Each row comes from the steps of one walk. Every step used is in the known rows, and no mark comes twice. Write the walk behind each row, first mark first.
Known rows:
vifo > fogoku > doguf > zoko: [-126 -252   -4   20  137  130 -576  565   98 -241 -200 -309   89 -171
 -262  450  268  153 -192   74  -17   -7   22  340 -117 -154  403  373
  127 -115 -235 -205    4   32 -117  392  179   45 -271   38 -194  115
   46 -117 -279  418 -682  131  -35  -30 -161  553  125  348   79  112
 -509   56  -88 -306  -57 -160   74 -166 -274]
vifo > fogoku > lutin > zoko > dulud > gemod: [  64 -191  271 -249  511  142 -501  146   79 -191  154 -440  113 -106
 -255   10  164  186 -132  215 -175 -143  -32  190  -12  -23  105  267
   80   83 -278 -210 -194  -47 -121  426 -222   -9  -45  -50 -212  274
  113 -102   43  614 -464  106  -54    1 -141  345 -131  173  -40   53
 -695  132 -111 -434 -179 -106  341  176 -251]
gemod > dulud > lutin > fogoku > doguf > papor > fako > dudan > vifo > bubat: [  42  -61  -28   64  321  110 -349 -160  147 -102  -98 -594 -211   46
  -13  125 -442  274  221   38  -94 -322  -87 -148 -149   -3   36  455
  378  -39   20   71 -160  -76 -202  273   25  207  -49  -74 -267   28
  206  185  -61   -1 -579  294  289   52  -21  210   93  326  323   87
 -586   18  -29 -328  290  163   44 -237 -154]
papor > fako > dudan > vifo > bubat > lutin > fogoku: [-142 -337  -83 -191  136  184 -373 -131  -25  -55  -20 -494 -219 -404
 -227  273   60    7   83  373  -48 -320  -12   52  -73 -197    6  440
  299 -124   -4  -71 -148 -107 -185  242  -32  175   63   84 -380    9
   70  104   -4  128 -325  313  345   84   44  317  157  300  194   49
 -599  312   95 -355   43   -7   84 -170 -270]
bubat > lutin > fogoku > doguf > zoko: [-127 -357   54  -63  147   69 -615  646  144 -203 -167 -280   73 -233
 -171  204  204  270 -180  341  -59   11  -51  159 -110 -218  275  370
  234 -145 -276 -200   44   92 -289  351  258  -62 -298  -62 -169  235
  -16 -105 -306  326 -689  171  222    9 -177  425   37  596  163   94
 -521  156  -39 -392  -49 -268  196  -92 -286]
bubat > fako > papor > dulud > lutin > zoko > gemod: [ 131 -448  184 -134  210   77 -219   -6  163 -229  639 -303  -79 -285
   37  321   60  181  264  423 -122 -184    5  102 -180  -45  -12  276
  279   22 -378   51 -326 -141  -58  485   20  107  -63   49 -248  233
  -61   -6  -26  173  -65  160  165  306   24  398  341  259  -42 -113
 -653  178 -313 -373 -243 -301  258  168 -291]
lutin > zoko > dulud > doguf > fogoku > bubat > gemod: [ 237 -478  140 -222  235   46  -64  246  247 -302  -35 -227   57  125
   56  412  -14  279  -73  355   31  -19 -285   89   44  -52  190  338
   67   87  -85 -322 -224  -52    8   91   43   40  -73 -276 -287 -176
  242  -44  191  324 -434  142   -4 -123 -257  162  -35   14 -196  121
 -506 -150  -76 -638  -93   -1  400  148 -101]
dudan > papor > gemod > dulud > doguf > zoko: [ -34 -199  405  322   81   77 -127  193   80 -118 -306 -237  139 -136
  142  315  106  234   76  118 -133   28 -258  125 -223 -103  155  226
  124  174 -130 -251 -140  -55 -187  389  407 -135   79  148  -79 -258
  190   89 -221  231 -245  188  248  -63  -71  393   64  280  -34  -11
 -669 -371   -7 -387 -433 -249  347   27 -246]
papor > fako > dudan > vifo > fogoku > doguf: [-201 -216  -73 -116  222  292 -316  248   47 -199  186 -445  -49 -192
 -191  543   99   74  128  228   19 -159  -31  224  -74  -93  138  426
  240 -252  -64  -28 -116  -52 -126  382  119  167   22  220 -314  -37
   67   65  -14  108 -482  342  191  -50   16  401  339  241   74   10
 -571  135 -125 -290  101   27   33 -231 -283]
papor > gemod > dulud > doguf: [ 110 -141  281    8  127   36 -125  179   22 -104 -186 -300  317   -6
  166  211 -105  321   43  225  -48   -7 -183   20  -83  -47  191  197
  252  151  -71 -234  -83  -15 -257  384  260 -165   96   96    1 -299
  166  -11  -70  318 -402  210   91  -72  -71  299   80  198   47   41
 -633 -417  -82 -389 -201 -137  220  -36 -260]
fako > dudan > papor > dulud: [-136 -316  229  131  329  150 -110   50    9 -143  202 -183   61 -200
   83  373   44  129  105   37   10  -64   41  195 -234  -62   13  258
  234   14 -111  -76 -104 -170 -118  481  209  -13  111 -196 -288   64
  -32   44   17  117  -88  332    1  -96  229  384  533   25 -157   71
 -650   68  -80 -481 -239 -275   53  -64 -270]
bubat > retil > dudan > fako > papor > gemod: [-191 -438  306  -36  503  133  -28  154   79 -113  423 -256  361 -465
   52  279  125  252   18  124  -59 -116  128  -33 -324 -316 -184   80
  226  -81   43   20 -266 -262 -152  452  359  -94  167  397 -273   39
  -17   33 -225   35 -302  188  444 -254  204  394  370  136 -204  111
 -684 -131 -112 -142 -501 -294  158 -153 -314]
vifo > bubat > gemod > dulud > doguf > papor > fako: [ 129 -119  -62  -32  440   -8  -24 -256  195 -261 -492 -365  113  154
  281  305 -263  173   39  126 -114 -162  -69   94   -9 -106  389  431
  270  -14   21 -195 -187  -64 -106  120   -1  -70   47  196 -344 -311
  188 -143  -61  256 -226   91  155  111   26  282  -78  259   80   30
 -651 -155  -86 -340  -58  -46  130  -66 -280]
fako > dudan > papor > gemod > dulud > doguf > fogoku > bubat: [ -91 -412  371  283  156   57   92  189   77  -47 -235 -294    1  174
  255  253 -116  381   -4   98   14   69 -327    2 -186 -180 -125  264
  109  126   36 -192 -240 -115  -96  275  338   52  134 -304 -140 -363
  300  146   37   84 -481  344  191 -105  -45   54  315    8 -184  134
 -574 -375   50 -516 -209 -125  238  -17 -190]
papor > gemod > dulud > doguf > fogoku: [ 100 -233  217  114   82  -16 -188  291   27  -52 -328 -365  260   31
  142  139  -75  322 -180  240  -90    1 -152    3  -87  -48  178  160
  263  179 -216 -250 -116   33 -176  304  252  -82   25  -12  -30 -346
  275  -14  -58  366 -526  160  173 -108 -224  179   84  192  -74  112
 -603 -470  -49 -378 -251  -76  208 -184 -240]
papor > gemod > dulud > lutin: [  98 -115  266  -37  164  -62 -214   86   67  -94  -42 -384  162  -75
   67  123 -177  383   53  180  -56 -193 -207  -11 -351   67   84   86
  301  221 -256  -70 -148  -91 -310  615  271  -88   98  -19   20  -29
  113   60 -210  296 -623  172   78   14   42  321  158  101  168   50
 -718 -232  -30 -370 -148 -147  101 -110 -296]
bubat > fako > papor > gemod > dulud > lutin: [  11 -289  343  155  213  -46 -205   86  128  -99  102 -375   92 -224
  126  144 -239  393  135  313 -199 -108 -143    3 -452   36  -52  162
  266  116 -325  -41 -386 -163 -234  621  330  -95  108  103 -133  195
   47  130 -244  109 -438  164  307  160  -10  289  197  252  183   41
 -744 -110 -145 -229 -278 -310  179   48 -419]
doguf > zoko > gemod > dulud: [ 114 -341  101 -104  216  -75  -62  232   13  -15 -187 -158  127 -239
   68  327  166  146  -84  227  -60  -65 -144  107 -104 -146  191  192
  171  146 -296 -123  -81  -28 -307  427  183  -93   45 -214 -209  -25
   60 -109 -280  463 -483   32   48   18 -104  373  219  159  205   26
 -626  -32 -114 -511 -279 -308  140 -196 -340]
gemod > dulud > doguf > zoko > fogoku > lutin: [  53 -160  111    0   77  121 -525  235   -8 -341 -190 -301  136  -60
  -74  114  204  249  -98  280  -55   96 -288   88 -143   23  208  264
   68  113 -271 -298  -10  -54  -70  110   17 -131 -172  -48  -88   92
  162   88  -67  305 -678  142  200   25 -344  480  -62  504   18  -38
 -515   15   82 -458  -69 -109  399   98 -219]
doguf > zoko > dulud > lutin > fogoku > bubat > retil > dudan > fako: [  30 -477  392 -211  589   58 -204  368  207  -79  295 -335  157 -254
 -154  187  227  284  -79  145   28 -102   10 -217 -300 -252 -247  177
  166   67   14   53 -312 -261 -156  289  237  -16   25 -165 -266  125
  135  141 -264  -45 -721   88  427 -213  -97  370   21  266  228  185
 -612 -166   62 -326 -105 -113  272 -224 -267]
vifo > fogoku > lutin > zoko > gemod > dulud > doguf > papor > fako: [ 211 -111   82 -196  500  182 -341 -152  196 -364   91 -539  104  258
   89   40   83  113   70  350 -241 -129  -73  172  165 -183   87  419
  264  -33 -292   49 -229    4   -3  118 -365   86  -62  194 -227 -144
  137  -22    6  268 -377   45  116  324 -235  274 -141  570  -77 -215
 -649   39 -257 -495  -52  -57  367   85 -235]
zoko > gemod > dulud > doguf > papor > fako: [ 245 -171   90  -85  480   49  -15  -34  100 -191  -50 -276  272  114
  347  192 -185  235    6  296 -165  -57 -104   69   53 -193  206  374
  373   33 -119  -16 -218   48 -210  201  -64 -129  151   64 -225 -386
   99 -144  -93   88 -297   56  230  133  -86  250   42  372   61 -108
 -646 -207 -276 -538 -148 -175  169 -209 -335]
papor > fako > dudan > vifo: [ -53 -277 -106 -221  138  202 -104  -53  -80 -187  289 -287    9 -416
 -112  503   66   58  180  299   58 -176  -85  117 -255  -75   38  277
  261   -5 -145  -14 -112 -171 -114  328  155   74  214  176 -338 -112
    3   94  -21  -44 -301  320  263  -90   65  387  396  132   30  -12
 -651  156  -74 -466  -55  -57   95 -281 -257]
lutin > fogoku > vifo > bubat > fako > papor: [ -45 -462  125  147   71   19 -477  106   79  -79  -87 -378 -133 -231
    1  256  -34  141  -40    8  -42 -185   98   76  -69 -184   98  504
  295 -153   94 -123 -342   38  -27  270  -89  194   27  -79 -317  228
   74   79 -112  279 -322  150   68   49 -126  386   63  402  220  250
 -447   73 -125 -184 -152 -268    4   94 -299]
fako > papor > dulud > gemod: [ -84 -205  218  192  328    1 -136  100  -29 -124  258 -172  163 -362
   -4  268  -78  238 -130   48 -113  -41  111  227 -223  -32  305  217
  218  160 -152 -169 -150  -69 -161  571  145  -78  113  -23 -175    8
  -15 -248  -29  395 -157  294  197   66  214  341  320   51  -95   73
 -725  -11 -185 -243 -362 -294  108  -34 -304]
bubat > gemod > dulud > doguf > zoko > fogoku > vifo: [ -89 -247   66    4  100  -20 -221  360  183 -270 -410 -236    7  123
  221  394  328  150   89  203  -60  105 -370   70    1   -4  224  217
   46  -83    0 -335 -272  -11 -109   99  159 -139   -4  161 -111 -129
  275  158  -56  550 -535  263  118 -121 -196  436 -125  357   -9   33
 -427 -202  -43 -397 -261 -176  311  119 -182]
gemod > dulud > doguf > zoko > fogoku > bubat > fako: [ -63 -374  157   -7  103   98 -282  522   19 -153 -140 -112   64  -33
   29  317  171  271 -145  298   54  245 -234   74 -154 -198  266  392
  -19   76  -60 -372 -232 -112  -43  157   98 -199 -166   57 -160 -269
  155   69 -110  164 -575  254  260   82 -343  417  -22  550  157   91
 -388   -5   73 -346  -87 -182  342  147 -296]
retil > bubat > gemod > dulud > doguf > lutin > zoko > fogoku > vifo: [ -62 -310  -45 -169  -63   28 -301   40   69 -327 -122 -372 -118  414
   88  188   53  216   82  436 -187 -134 -176    1   56   -2  237  271
   29 -121  206 -237 -244 -106  146  156 -172 -102  -47  245 -134 -141
  213  183  183  771 -356  278  -27 -118 -203  389 -225  370 -111   18
 -505   13  -17 -384 -254   31  444  457  -34]
bubat > fako > dudan > papor > gemod: [-213 -504  276   18  359  139  -38  197   53  -61   59 -263   51 -200
  186  332   54  212  201  192  -36  -93 -110   77 -283 -208 -178  233
  150 -119 -146 -111 -306 -188 -173  480  368  -64   95  201 -272   14
   15  132 -160   68 -195  267  182 -155  142  339  439  210 -163   89
 -638   56  -81 -389 -356 -388   94   21 -374]
fako > dudan > gemod > dulud: [  50 -260  227  -80  327   -3   50   61  -55  121 -125 -214  163 -140
  159  225  -77  290  172  127  -48  -35 -204  -86 -129 -113 -104   55
  225  105 -102  -31 -218 -181 -304  500  364  -32  152  -70 -130  -22
   97  151 -132  318 -565  298    6 -184  115  325  395 -116   20   82
 -604 -159  -29 -455 -217 -167   44 -253 -239]
fako > papor > dulud > doguf: [  88 -203  199  216   78  131 -279   32   19 -332  243 -222  222 -245
   14  396  -93  207   32  204  -82   43   43  244 -133   12  281  343
  284   92  -87 -164  -99  -52  -14  302  116  -25   43  -68 -181  -16
  -11  -79   84  104  -97  259  129   84    2  418  252  166 -121  -12
 -627 -167 -208 -376 -188 -179  203   -5 -230]
retil > dudan > vifo > bubat > gemod: [ -44 -276 -131 -405   21   28  -16 -127   70 -268  -11 -461  -41 -424
 -132  498  -32  -28  132   37   47 -435  -15  110 -174 -124  202  322
  127  -71  238 -121 -101 -195  -37  269  140   65   -9   34 -408  -14
   61   35  -60  434 -153  194  185 -258  238  419  375 -185  -25  137
 -567   79   14 -340 -123   16  -87 -153 -128]
vifo > bubat > gemod > dulud > doguf > lutin > zoko: [ 158 -284  -65 -303    8   85 -213 -196  170 -250 -306 -365  -98  159
   15  227  -50  238  113  264 -135 -120 -150   92  -35  -87  401  342
   99   51   81 -285  -90 -134    4  213  -25  -60 -126  148 -238 -146
  127  -87    1  586 -300  139 -107  103  -77  378 -195   45   11   77
 -586  -53    7 -372 -141   20  361  258  -77]
zoko > gemod > dulud > doguf > lutin > fogoku: [ 273 -332  236 -137  215   22 -256  150   73  -61 -104 -423  102  233
  145  -22 -158  307  -72  276 -261 -111 -171  -13  153 -134  226  316
  310   48   62  -34 -199  105 -232  293  -46  -84   29 -246  -34 -262
  100  -76  -96  466 -624   37  143   64 -193  238 -102  288  148   22
 -553 -182 -133 -439 -158 -147  184    9 -238]
vifo > bubat > fako > dudan > zoko: [-121 -538  -85 -207  251   46 -176   20   30  103 -265 -191  -58 -209
 -109  272  111  109   30  113   35  -78  -65  -55 -111 -263   96  324
  195  -92 -182 -235 -171 -249  -90  333  205   69 -134   79 -373  227
   91   19 -222  298 -457  225  -62 -111  -29  431  264   74  197  203
 -566  111   80 -365 -174 -206   76  -76 -242]
vifo > bubat > lutin > zoko: [ -25 -338  -84 -358  -33  148 -581   -1    6 -198  -15 -253  -42 -369
 -256  207  161  150  -68  349    8 -150   26  226 -157 -267  259  401
  195    5 -120 -283   12  -88  -82  320 -135   14 -182   42 -325  172
  -54 -118  -82  375 -236  189 -124  134  -55  495   32  198   42  105
 -534  306   37 -494 -117 -136  213  102 -182]
lutin > fogoku > doguf > zoko: [  17 -330   76   59  161   54 -500  594  106 -164 -151 -245  111 -156
 -143  320  134  259 -168   13   42  -65  -55  101  -61 -128  356  342
  212  -39 -228 -153   90   90 -241  314  295   61 -250 -118 -122   88
   80 -109 -269  354 -752  113  122 -131 -173  457  139  493  137  147
 -473   36  -67 -373  -33 -207  132  -98 -212]
bubat > vifo > fogoku > doguf > dulud: [-238  -88  116   17  111  115 -639  497   88 -225   56 -391   75  -99
 -117  340  292  162   16  263  -28   15  170  330   -9 -134  355  370
  179 -141 -120 -205  -90  100 -111  455  -92  -93 -267  -35 -207   76
   39  116   88  341 -422  255  -69  -49 -242  498  257  394  190  154
 -457  -31 -184 -198   23 -110   28 -160 -401]
doguf > zoko > dulud > lutin > fogoku > vifo: [ 172 -277  249   22  177  -23 -490  281  192 -170  -63 -410  -28 -131
  -92  212  160  233    0  186  -93 -145 -155  -26 -194   89  -52  227
  277   94 -239  -54 -284   16 -190  320   68   49   67 -253 -112  292
  196  216 -169  265 -679   91   27 -106 -245  422 -171  287  276  118
 -597 -215  -97 -527  -93 -126  232 -204 -210]
doguf > fogoku > bubat > retil > dudan: [-185 -545   38 -239  196   13 -199  358   61 -205  226 -272  226 -144
  -99  284  138  247 -293  122  189    4  217   54 -311 -331   -8  251
  213   20  -33  -94  -37 -188   62  299  129  -16  -70 -413 -177  -39
   36  -83 -210  -14 -623  217  185 -277 -119  232  448  102  -98  265
 -455 -129   20 -327 -175  -92   -7 -319 -224]
vifo > fogoku > bubat > fako > papor > dulud > gemod: [-275 -328  275  159  439   34 -152  307   48  -91  265 -281    4 -198
  -81  334    3  164 -226  104  -89   35  208  338 -177 -209  281  404
   93   15  -39 -182 -421 -113    6  604  -21  -12   -4   61 -244 -113
   -8 -191  -46  370 -225  353  210  279  119  269  238  237   12  132
 -648  117 -150   -3 -225 -282   46   98 -425]
bubat > lutin > zoko > fogoku > doguf > dulud > gemod: [-307 -128   80 -211  339  203 -619  653   98 -217  289 -188   59 -285
 -120  106  358  403 -103  439  -44  144 -172  290  -37 -201  331  278
  -31 -101 -194 -433  -46   41 -280  440  -63 -271 -383  266 -153  -11
  120 -108  195  594 -418  367  166   96  -44  480   49  402 -164   76
 -450  311  -64 -383 -165 -213  459  289 -252]
vifo > fogoku > lutin > zoko: [  41 -212   36 -279  152  179 -701   86   46 -381  192 -453   55 -121
 -338  148  252   86  -59  166  -40 -170    0  315 -107 -100  184  313
  160    8 -324  -87  -42  -68   63  318 -206  166 -195   -4 -204  256
  -21   15  -65  424 -555  117 -141   87 -186  478   59  356 -104   18
 -567  319  -62 -432  -47 -108  206  175 -181]
zoko > gemod > dulud > doguf > papor > fako > dudan > vifo > bubat: [ 141 -178 -103 -155  271  147   81 -431  -11 -112 -138 -432  -78  -64
  183  341 -250   61  295  307 -122 -201 -140  -26   81 -190   12  457
  279   -8  158  -59 -246 -106 -110   76 -143   70  158   58 -391 -344
  178   63   78   62  -76  247  214   73  -33  210  141   95   80  -74
 -611 -119 -139 -518   19   75  116 -301 -201]
retil > dudan > fako > papor > gemod > dulud > lutin > zoko > fogoku: [  28 -259  410   70  372  165 -207  126  160  -84  541 -337   76 -278
   27   -7  115  388   62   10 -191 -245 -279 -171 -322  -90 -228   13
   60  120  -78  110 -404 -305 -216  350  252    8   74  494 -215    6
  247  307   13  336 -566  205  486   -5  215  451  175  132 -190    2
 -622   58  -34 -399 -436 -159  458  262  -84]

Write each row's walk:
[  91 -222  319   62  463   38  -77  209  180  110  -25 -467    1  131
  210  147 -136  470  267   99  -24 -215 -289 -301  -46   -7 -149  172
  411  -70 -194  206 -205  -39 -457  484  484  200   83   31    2  -12
  283  160 -149  138 -918  253  339  -21  138  282  316  255  253  -20
 -621 -241  -53 -297   91  -41  115 -202 -267]	papor > fako > dudan > gemod > dulud > lutin > fogoku > doguf
[-105 -177   16   24  651  204 -155  159  144 -135  -17 -420  100   85
   93  352  -74  271   68   83 -118 -105   -7  129   11 -238   27  321
  278 -248 -121   92 -295  -72 -152  393  130  122  -91  430 -209 -132
  103   51 -138  129 -647  292   89  -50  163  387  263  216 -208  -21
 -579    3 -164 -309  -17  -21  -34 -421 -236]	vifo > fogoku > doguf > papor > fako > dudan > gemod
[  98 -268  382  -26  -42    6 -159  105   17   24  -36 -370  -51  334
  151   -3 -183  410   49  285 -140  -22 -130 -177   34 -225  180  299
  301  155  285  -44 -342   33  -54  379  -18  -66   -5  -36  123 -424
   82  246  -78  210 -686  363  217  -60 -230  238  -76  317  207   59
 -469 -358   61 -174  -86   68  133 -122 -157]	dudan > gemod > dulud > doguf > lutin > fogoku > bubat > vifo
[-246 -375  296  -45  360   41   19  348   39   38  125 -151  165 -156
   16  293  260  289  -94   82  100   60  -62 -112 -217 -276 -103   96
   25  103   62 -127 -210 -306 -134  452  253 -160  -82   22   34 -170
  155  207 -271  194 -745  356  295 -270   14  408  309  138  -38  107
 -403 -139  210 -168 -345  -55  170 -197 -172]	doguf > zoko > fogoku > bubat > retil > dudan > gemod > dulud
[  -9 -373  263   14  171  141   91  160  141 -257  212 -301  119 -270
  137  466  377   36  117  128  -47 -101   14  144  -52 -240   17  314
  150  -21  -28   -9  -88 -109  -71  216  280  -43    0   -8 -250 -181
  118  -35  -74  220   86  145  322  -70  180  481  459  116 -222 -120
 -640 -288 -191 -523 -400 -248  230 -170 -188]	retil > dudan > papor > dulud > doguf > zoko > gemod
[-154 -369  214  206  112  134 -284   81  108   20   53 -269 -181 -119
  126  213   83  250   30  143  -46 -128  -94   -8  -86  -78  -18  337
   82  -35   -8 -291 -386 -113  -91  396 -142   17   -8  416 -188   46
  236  256   85  494 -244  316   -6   99  -72  375  -16  339   12  142
 -438   81  -24 -163 -372 -155  348  385 -189]	lutin > zoko > fogoku > vifo > bubat > fako > papor > gemod > dulud
[  45 -451  106  -92  360   44  122    6  251  114 -119 -380 -124  436
  287   55  190  239  123  314 -195  -41 -319 -249  234 -185 -102  272
  389 -150  -66  103 -343  -14 -221  248   78   70  224  159  -67 -236
  318  143  -85  366 -731  251  180   47  -84  186  -96  282  250  -74
 -654 -359 -121 -441 -244 -102  378 -108 -153]	papor > fako > dudan > zoko > gemod > dulud > doguf > lutin > fogoku > vifo
[ 222 -395  100   -9   60  132 -261  -67  106 -405  393 -403    6 -113
    3  229  108  179   10  441 -101  -95  -61  151   54  -19   46  316
  263   67 -397  -74  -72    9  111  139 -140  229 -154 -194 -218  133
  102  -80  214  280 -170  122  151  209 -213  235  263  246 -384 -148
 -629   -8 -243 -499 -169 -105  408   89 -129]	fako > papor > dulud > doguf > fogoku > lutin > zoko > gemod
[  23 -218  187 -257   -3  242 -172  154  130 -146  309 -381   17  140
  139   35  248  372  122  223 -141    8 -209 -137  -17 -183 -100  152
  114  -24  235  -17 -326 -145   29  223  -32 -142  -25  532   52 -301
  250  360   78  460 -497  382  118 -166   -2  501  -70   94 -277  -23
 -414 -324  -42 -412 -372  112  436   18  114]	retil > dudan > gemod > dulud > doguf > lutin > zoko > fogoku > vifo
[  35 -285 -217 -355   11  239   50 -451  135 -222  -64 -460 -317    5
  -27  426   31   86  412  449 -113 -199 -209    5  -77  -48  140  352
   97  -28   82 -144 -167 -279   32  138   35   67   70  453 -372 -276
  191  121  147  297 -126  335  185  115   22  314  -38   27    8  -59
 -676   32   13 -361  -50  192  448  102  -56]	papor > fako > dudan > vifo > bubat > gemod > dulud > doguf > lutin > zoko
[ -12 -298  -83 -298   -7   47 -508  -45  207 -341  -33 -408 -325   53
  -36  336  199  172  197   39   78 -340 -310   57  -69   13  176  302
  119 -115   85 -217 -264  -75   14  188 -188  221 -138  137 -157  135
  224  153   61  584 -539  237 -160  -19   19  543  -52  116  -93   85
 -362  207   49 -402  -68  -11  152  323  -31]	dulud > lutin > zoko > fogoku > vifo > bubat > gemod
[ 118 -371   62 -215  107 -147 -162  157  244 -231  -51 -313 -130  144
   17  225  -52  327  -33  179   33 -139 -311   33 -290  -20  172  170
  138  207 -276 -100 -219 -138  -39  353  167  145  -87 -349 -187  -50
  192   27  -88  392 -744  177   58   84 -128  152  132   54   17  136
 -562   28   18 -486  -57  -69  228  147 -132]	doguf > fogoku > bubat > gemod > dulud > lutin > zoko
[ 101 -201  115   16  581   93 -215   91  209 -143   91 -499   14  146
  166  146 -264  452  241   57  -97 -235 -189 -174  -82 -115 -113  247
  418 -132 -174  241 -279  -50 -252  326  281  219  -85  210  -59  -34
  167  143 -179  -49 -851  259  321  -58  149  323  233  333  -82  -46
 -580  -72 -131 -396  109  -14   24 -357 -155]	dulud > lutin > fogoku > doguf > papor > fako > dudan > gemod
[ -22 -202  366  -17  174 -111 -419  -70   88  155 -275 -526  -80   79
   96   57  -85  277  222   17  -14 -230  -44 -262  -36  -89  -85  196
  484   17  179  -42 -338    5 -175  551   13  189   76 -182  140   84
  214  247 -286  314 -659  268   -6 -133 -119  328  -48  211  344  185
 -451 -431  110   24 -112   11  -74 -163 -227]	dudan > gemod > dulud > lutin > fogoku > vifo > bubat > retil
[  74 -484  125  -56   85  -30 -206 -127    3 -216  525 -377  -94 -231
  -57  340  -55  110  224  529 -153 -363  159   35 -144  -39   -8  298
  232   -1 -283   73 -268 -201   58  460  -21  178  -61  -33 -313  276
  -22    6   51  350   76  128  178  207  -12  388  410  347   12 -109
 -731  227 -261 -346 -227 -235  249  256 -298]	retil > bubat > fako > papor > dulud > lutin > zoko > gemod
[ 122 -123   19 -324  267  215 -368 -257   74 -362  145 -607  -76  120
  -69   67  -23   -1  428  398 -307  -74 -209  113  136 -149 -177  334
  122  -28  -57    2 -312 -141   93   49 -315  142 -113  -52 -277   51
   83  293  112  283 -287  304   40   74 -305  187  -10  273 -212 -151
 -556   99 -233 -633    1   46  317   51  -44]	fako > dudan > vifo > fogoku > lutin > zoko > gemod > dulud > doguf > papor
[-249 -531  -59  -92  337  168 -341  378   97   80 -202 -159 -107   -4
  -57  259   73  271  -61   66   97  -41 -195 -105   46 -197  191  432
  128 -298  -58 -354 -123 -136 -179  306  152   38 -357  145 -281  251
  187   35  -94  379 -709  299  -19 -187  -60  481  249  241  131  208
 -366  233  136 -284  -50 -119  110  101 -202]	vifo > bubat > fako > dudan > zoko > fogoku > doguf
[ -59 -278   12 -154  159   17 -278   57  164 -108 -234 -248 -189  112
  127  286  167  133   42   -2   54 -207 -226   39   70  -25  235  300
   79  -68  119 -321 -214  -51 -115  258 -175   45  -38   84 -215   -4
  253  127  101  772 -418  259 -221  -63  -18  408  -56  147   28  170
 -366  139   48 -348 -201  -69  207  368  -97]	lutin > zoko > fogoku > vifo > bubat > gemod > dulud
[  51 -175  210  168  742   64   18  191  165   88 -114 -336  157  203
  329   96 -298  410   82   21 -119 -104  -99 -191   59 -153  -57  245
  376  -86 -135  139 -226  -28 -383  399  293   42   15  157 -118 -170
  196  112 -137  139 -733  282  261 -105  111  187  230  362   39   41
 -581 -135 -131 -341  -23  -74   79 -309 -223]	lutin > fogoku > doguf > papor > fako > dudan > gemod > dulud
[   9 -138  193   75  127  115 -324  217   27 -279 -213 -374  151  -18
    7  136  182  302  -64  317  -47   14 -337   24 -129   50  115  171
   48  138 -300 -315  -35  -74 -154  221  112 -155 -157  232   45  -73
  246  132  -50  387 -674  193  233   -2 -227  409  -58  477 -100  -83
 -588 -124  113 -362 -152  -73  439   79 -209]	papor > gemod > dulud > doguf > zoko > fogoku > lutin
[ 223   12  120 -229  263  320 -687 -147   98 -533  277 -565   94  -75
 -303  104 -156   51  144  431 -314  -96  -67  273   -1   23   91  445
  167   67  -89 -187 -293  -61  203  129 -477    7 -173   69 -295  137
   16  263  159  146 -179  208   -6  -34 -434  339 -338  336 -212  -65
 -593   81 -167 -561   13  169  381   35  -42]	dudan > vifo > fogoku > lutin > zoko > dulud > doguf > papor
[  -7 -219  115 -210  154  -25 -390  168  258 -264   65 -322 -140  189
  148  177  165  253  231  142  -44 -153 -396  -13 -135  104   74  137
  150  -24  -95 -130 -338  -79 -128  329   -2   17    7   57  -72  114
  208  256    3  559 -639  281  -29  -28  -57  406  -48  233    8   39
 -439   77  -57 -451 -193 -129  273  363 -104]	bubat > gemod > dulud > lutin > zoko > fogoku > vifo
[  75 -535   24  -90   -7  135 -132 -135  -27 -290  457 -356  -52  -61
  -21  331  -52  144  114  715 -265 -166  228  116    6 -150  150  411
  160  -74  -85  -57 -230 -168  212  315 -153   -8 -116  236 -312  -23
  -54  -82  154  384  218  159  164  219 -120  379  166  396 -160 -131
 -722  115 -274 -306 -297 -140  427  264 -222]	retil > bubat > fako > papor > dulud > doguf > lutin > zoko > gemod
[  46 -213  -79 -311  -78   -9  -91 -161  123 -337 -310 -699  -49 -137
  -40  202  -75   64   62  244  -52 -295 -130  -43 -113  -23   72  322
  160  -14   71 -164  -73 -124   80   34   90   96  -95 -189 -369   38
  269  115   51  429 -279  135  367 -157 -123  186  205  -12  -46   87
 -623 -221   61 -328    5  170  131 -153 -118]	retil > dudan > vifo > bubat > gemod > dulud > doguf > fogoku > lutin
